Below are the code and all the weights of a small trained network. Each question names an input and a class and asks about switching units off, where a switched-off unit gives its printed mean instead of its output.

import numpy as np


def w(rows, s, z=0):
    codes = np.array(rows[::2]) - 128.0
    scale = np.full(codes.shape[1], s)
    scale[-1] = z or s
    return codes * scale


def norm(h):
    return h / np.sqrt((h * h).mean(-1, keepdims=True) + 1e-5)


def f(y):
    return y / 2 * (1 + np.tanh(0.7978845608 * (y + 0.044715 * y**3)))


def log_softmax(a):
    a = a - a.max(-1, keepdims=True)
    return a - np.log(np.exp(a).sum(-1, keepdims=True))


def net(x, mask):
    res = np.array(x, float).reshape(1, 8) / 4 @ E
    u = 0
    for l in range(4):
        y = f(norm(res) @ A[l][:, :-1].T + A[l][:, -1])
        res = res + np.where(mask[u : u + 3], y, B[l][:, -1]) @ B[l][:, :-1]
        u += 3
    return log_softmax(norm(res)[-1] @ U[:, :-1].T + U[:, -1])


A, B = {}, {}
E = w([
[110,86,111,125],'x0',
[132,148,137,122],'x1',
[254,184,156,75],'x2',
[160,189,148,144],'x3',
[204,79,137,112],'x4',
[139,125,32,97],'x5',
[136,159,169,117],'x6',
[163,146,110,169],'x7',
],0.009)
A[0] = w([
[197,86,152,95,2],'0.n0',
[174,67,95,15,39],'0.n1',
[158,174,2,180,251],'0.n2',
],0.0048,0.0011)
B[0] = w([
[136,2,77,167,141],'0.n0',
[151,19,80,80,205],'0.n1',
[32,204,77,152,248],'0.n2',
],0.0089,0.0014)
A[1] = w([
[191,243,3,121,252],'1.n0',
[113,87,39,62,120],'1.n1',
[137,108,32,135,97],'1.n2',
],0.0077,0.0024)
B[1] = w([
[107,135,213,1,254],'1.n0',
[3,88,133,10,196],'1.n1',
[40,231,73,58,167],'1.n2',
],0.0071,0.0046)
A[2] = w([
[102,138,80,165,160],'2.n0',
[246,82,127,84,253],'2.n1',
[175,95,132,96,219],'2.n2',
],0.011,0.0014)
B[2] = w([
[124,142,186,76,146],'2.n0',
[122,109,3,89,255],'2.n1',
[129,144,72,204,187],'2.n2',
],0.015,0.0039)
A[3] = w([
[76,18,13,221,137],'3.n0',
[115,32,87,116,164],'3.n1',
[44,157,1,52,252],'3.n2',
],0.0072,0.0023)
B[3] = w([
[245,161,230,89,189],'3.n0',
[78,118,113,200,170],'3.n1',
[114,130,189,126,254],'3.n2',
],0.012,0.0082)
U = w([
[98,122,120,147,228],'0',
[188,87,170,172,166],'1',
[174,126,124,97,91],'2',
[195,88,42,150,165],'3',
[124,113,126,124,171],'4',
[102,97,101,69,2],'5',
[136,131,103,129,175],'6',
[138,80,5,80,1],'7',
],0.011,0.0023)

Each question gives the input, the list of numbers given to net, and the class t.
The units are the neurons (one row each of A and B). Each row of codes is followed by its name. A weight is (code - 128) times the scale printed after its matrix; where a second scale follows, it is the last column's (A, B and U).
mask holds one flag per neuron, layer by layer. A switched-off neuron (its flag False) gives its mean, the last column of its row in B, instead of its output. The means were averaged over made-up inputs and are rounded, as every weight is.
A unit's drop is (log p(t) with every unit on - log p(t) with that unit switched off) / (log p(t) with every unit on - log p(t) with every unit switched off).
The circuit of an input: a set's keep is (log p(t) with only the set's units on - log p(t) with every unit switched off) / (log p(t) with every unit on - log p(t) with every unit switched off). Starting from all 12 units, units are removed one at a time, each time the one whose removal leaves the highest keep (on an exact tie, the one counted first), for as long as the keep stays at least 0.8.
circuit, biggest first: the units of the circuit, biggest drop first
most important unit: the unit with the biggest drop
top k neurons: the k neurons with the biggest drops, biggest first
top k neurons in layer l: the k neurons of layer l with the biggest drops, biggest first
drop when u is switched off: that unit's drop, to one decimal
input [5,2,-7,-6,1,-1,1,-4], class 1: circuit, biggest first -> [3.n0; 1.n0]
input [4,8,2,1,8,-4,-4,7], class 3: most important unit -> 2.n1
input [-5,-2,1,8,6,-7,-3,4], class 3: circuit, biggest first -> [2.n1; 3.n2; 3.n0]
input [-6,-5,-7,-4,6,-7,-2,-4], class 1: circuit, biggest first -> [1.n0; 3.n0]
input [-1,-6,-4,2,5,-2,7,-4], class 1: circuit, biggest first -> [1.n1; 1.n2; 1.n0]
input [-8,7,5,-3,1,3,5,-5], class 7: top 2 neurons -> [2.n1; 3.n0]
input [3,-7,-6,6,4,-2,3,2], class 1: top 2 neurons in layer 3 -> [3.n1; 3.n2]
input [-1,1,-6,6,2,-2,-6,-7], class 1: top 2 neurons in layer 1 -> [1.n2; 1.n0]
input [-8,1,7,4,2,-2,6,-2], class 3: top 2 neurons in layer 1 -> [1.n1; 1.n2]
input [-4,0,1,-6,2,-5,-7,-3], class 3: top 2 neurons in layer 1 -> [1.n2; 1.n0]
input [5,-1,0,-2,1,-7,-8,-7], class 1: drop when 1.n0 is switched off -> 0.2
input [4,-1,6,5,1,-1,7,1], class 3: drop when 2.n1 is switched off -> 0.2
input [-4,4,-7,-5,5,-1,2,-7], class 1: drop when 1.n2 is switched off -> 0.2
input [3,1,-8,-8,7,-6,5,6], class 1: top neuron -> [3.n0]
input [-3,-8,2,-3,4,-2,7,0], class 3: top 2 neurons in layer 2 -> [2.n1; 2.n2]
input [-2,2,8,2,5,-6,8,0], class 3: top 2 neurons in layer 3 -> [3.n0; 3.n2]
